Here is a tiny trained network, its code and every weight. The questions are about switching its units off for an input and a class, where a switched-off unit gives its printed mean instead of its output.

import numpy as np


def w(rows, s, z=0):
    codes = np.array(rows[::2]) - 128.0
    scale = np.full(codes.shape[1], s)
    scale[-1] = z or s
    return codes * scale


def norm(h):
    return h / np.sqrt((h * h).mean(-1, keepdims=True) + 1e-5)


def f(y):
    return np.maximum(y, 0)


def log_softmax(a):
    a = a - a.max(-1, keepdims=True)
    return a - np.log(np.exp(a).sum(-1, keepdims=True))


def net(x, mask):
    res = np.array(x, float).reshape(1, 5) / 4 @ E
    u = 0
    for l in range(4):
        y = f(norm(res) @ A[l][:, :-1].T + A[l][:, -1])
        res = res + np.where(mask[u : u + 3], y, B[l][:, -1]) @ B[l][:, :-1]
        u += 3
    return log_softmax(norm(res)[-1] @ U[:, :-1].T + U[:, -1])


A, B = {}, {}
E = w([
[113,155,148,149,84,199,212,146,143,178,100,81],'x0',
[174,121,134,132,134,192,82,2,145,125,194,122],'x1',
[165,114,195,118,137,118,105,188,33,184,245,111],'x2',
[155,166,121,79,143,148,18,186,205,125,113,84],'x3',
[175,166,187,124,43,41,138,97,178,122,132,140],'x4',
],0.0095)
A[0] = w([
[88,99,52,43,151,122,114,7,126,106,205,77,40],'0.n0',
[195,20,135,63,253,4,91,152,172,10,169,210,2],'0.n1',
[69,123,107,46,217,208,77,145,108,106,102,20,117],'0.n2',
],0.0049,0.0042)
B[0] = w([
[92,112,114,220,75,170,77,183,60,123,96,95,195],'0.n0',
[40,30,237,92,155,253,121,79,157,197,82,177,239],'0.n1',
[200,115,190,125,74,70,180,157,159,68,220,128,255],'0.n2',
],0.011,0.0038)
A[1] = w([
[26,118,94,79,189,46,136,231,99,125,88,134,18],'1.n0',
[89,20,1,151,217,142,211,157,90,66,215,132,128],'1.n1',
[140,125,22,65,190,173,148,53,171,26,32,119,4],'1.n2',
],0.0052,0.0039)
B[1] = w([
[171,131,137,198,90,173,73,138,121,175,4,122,195],'1.n0',
[167,122,120,49,107,79,145,75,143,43,110,154,253],'1.n1',
[71,141,108,175,137,58,156,220,102,145,190,165,201],'1.n2',
],0.015,0.0039)
A[2] = w([
[70,127,129,205,136,124,104,127,169,66,104,112,33],'2.n0',
[198,166,129,58,207,126,82,136,1,214,153,113,63],'2.n1',
[107,187,54,155,121,171,69,54,98,117,204,89,4],'2.n2',
],0.0083,0.0032)
B[2] = w([
[152,210,140,116,233,95,104,188,78,135,218,153,225],'2.n0',
[78,224,2,154,128,50,185,187,191,127,120,219,252],'2.n1',
[148,137,112,251,33,157,84,154,91,146,49,99,194],'2.n2',
],0.013,0.0033)
A[3] = w([
[254,142,129,65,191,148,55,203,184,171,126,72,142],'3.n0',
[92,177,124,111,104,241,201,173,158,200,155,36,13],'3.n1',
[115,161,83,76,80,211,218,124,157,158,102,122,5],'3.n2',
],0.0078,0.0032)
B[3] = w([
[107,2,87,177,96,81,183,42,87,79,151,11,255],'3.n0',
[110,34,116,107,232,204,8,81,146,125,161,247,219],'3.n1',
[91,42,81,6,136,194,60,145,112,130,200,171,192],'3.n2',
],0.0097,0.0046)
U = w([
[75,218,45,152,201,88,146,208,171,124,209,208,143],'0',
[68,44,111,58,211,205,60,139,128,150,150,206,94],'1',
[180,121,93,220,57,178,87,182,63,133,45,116,157],'2',
[124,85,85,113,112,74,168,90,117,93,150,117,206],'3',
[196,146,170,22,71,79,147,132,183,30,166,148,167],'4',
[117,151,141,91,191,117,152,117,88,141,142,79,84],'5',
[170,245,149,91,218,196,158,130,132,166,104,59,1],'6',
],0.012,0.008)

Each question gives the input, the list of numbers given to net, and the class t.
The units are the neurons (one row each of A and B). Each row of codes is followed by its name. A weight is (code - 128) times the scale printed after its matrix; where a second scale follows, it is the last column's (A, B and U).
mask holds one flag per neuron, layer by layer. A switched-off neuron (its flag False) gives its mean, the last column of its row in B, instead of its output. The means were averaged over made-up inputs and are rounded, as every weight is.
A unit's drop is (log p(t) with every unit on - log p(t) with that unit switched off) / (log p(t) with every unit on - log p(t) with every unit switched off).
The circuit of an input: a set's keep is (log p(t) with only the set's units on - log p(t) with every unit switched off) / (log p(t) with every unit on - log p(t) with every unit switched off). Starting from all 12 units, units are removed one at a time, each time the one whose removal leaves the highest keep (on an exact tie, the one counted first), for as long as the keep stays at least 0.8.
units of the circuit, in order: the units of the circuit, biggest drop first
k most important neurons: the k neurons with the biggest drops, biggest first
k most important neurons of layer l: the k neurons of layer l with the biggest drops, biggest first
drop of u: that unit's drop, to one decimal
input [-1,-3,1,-3,-6], class 4: units of the circuit, in order	[1.n1]
input [7,2,5,8,2], class 3: 3 most important neurons	[3.n0; 0.n1; 0.n2]
input [5,5,-1,-5,4], class 1: 3 most important neurons	[1.n1; 0.n2; 3.n2]
input [0,7,-2,5,-8], class 4: 2 most important neurons	[0.n2; 1.n1]
input [-2,-2,-4,5,5], class 3: 4 most important neurons	[3.n0; 2.n1; 1.n1; 2.n0]
input [7,-4,-8,-2,-4], class 0: 3 most important neurons	[1.n2; 0.n1; 2.n0]
input [-5,2,-7,-1,-4], class 0: 2 most important neurons	[1.n2; 2.n0]
input [-4,-8,7,-6,-7], class 2: 2 most important neurons	[1.n0; 2.n0]
input [-5,7,-1,1,1], class 2: 2 most important neurons	[2.n2; 0.n0]
input [1,-1,-4,0,-7], class 4: units of the circuit, in order	[0.n2; 1.n1]
input [-2,-8,-4,-1,6], class 2: 2 most important neurons	[1.n0; 0.n2]
input [-3,8,-3,-1,-5], class 2: 2 most important neurons	[0.n0; 2.n2]
input [4,2,6,-4,-6], class 0: 2 most important neurons	[2.n1; 3.n0]
input [-7,-7,-6,-6,4], class 1: units of the circuit, in order	[0.n1; 0.n2]
input [8,-3,7,-8,-1], class 1: units of the circuit, in order	[3.n1]
input [6,7,-8,6,-2], class 0: 3 most important neurons	[1.n2; 2.n0; 0.n1]
input [-7,7,7,5,5], class 0: 2 most important neurons of layer 3	[3.n1; 3.n2]
input [5,6,-1,7,-6], class 3: 2 most important neurons	[0.n2; 3.n0]
input [-1,0,5,8,-3], class 3: 2 most important neurons	[0.n2; 3.n0]
input [-6,3,3,4,5], class 1: units of the circuit, in order	[0.n1]
input [4,7,-8,8,0], class 0: 2 most important neurons of layer 1	[1.n2; 1.n1]
input [4,-7,-6,6,4], class 2: 2 most important neurons of layer 0	[0.n2; 0.n1]
input [5,-6,1,8,1], class 3: 2 most important neurons of layer 0	[0.n1; 0.n2]
input [-3,2,-4,3,1], class 0: 2 most important neurons of layer 3	[3.n1; 3.n2]
input [3,-6,1,7,-6], class 3: drop of 3.n0	0.7
input [3,-4,-6,-3,-3], class 0: drop of 1.n2	0.7
input [1,2,-6,7,-5], class 3: drop of 3.n0	1.4
input [5,7,-5,-6,6], class 2: drop of 1.n0	-0.5
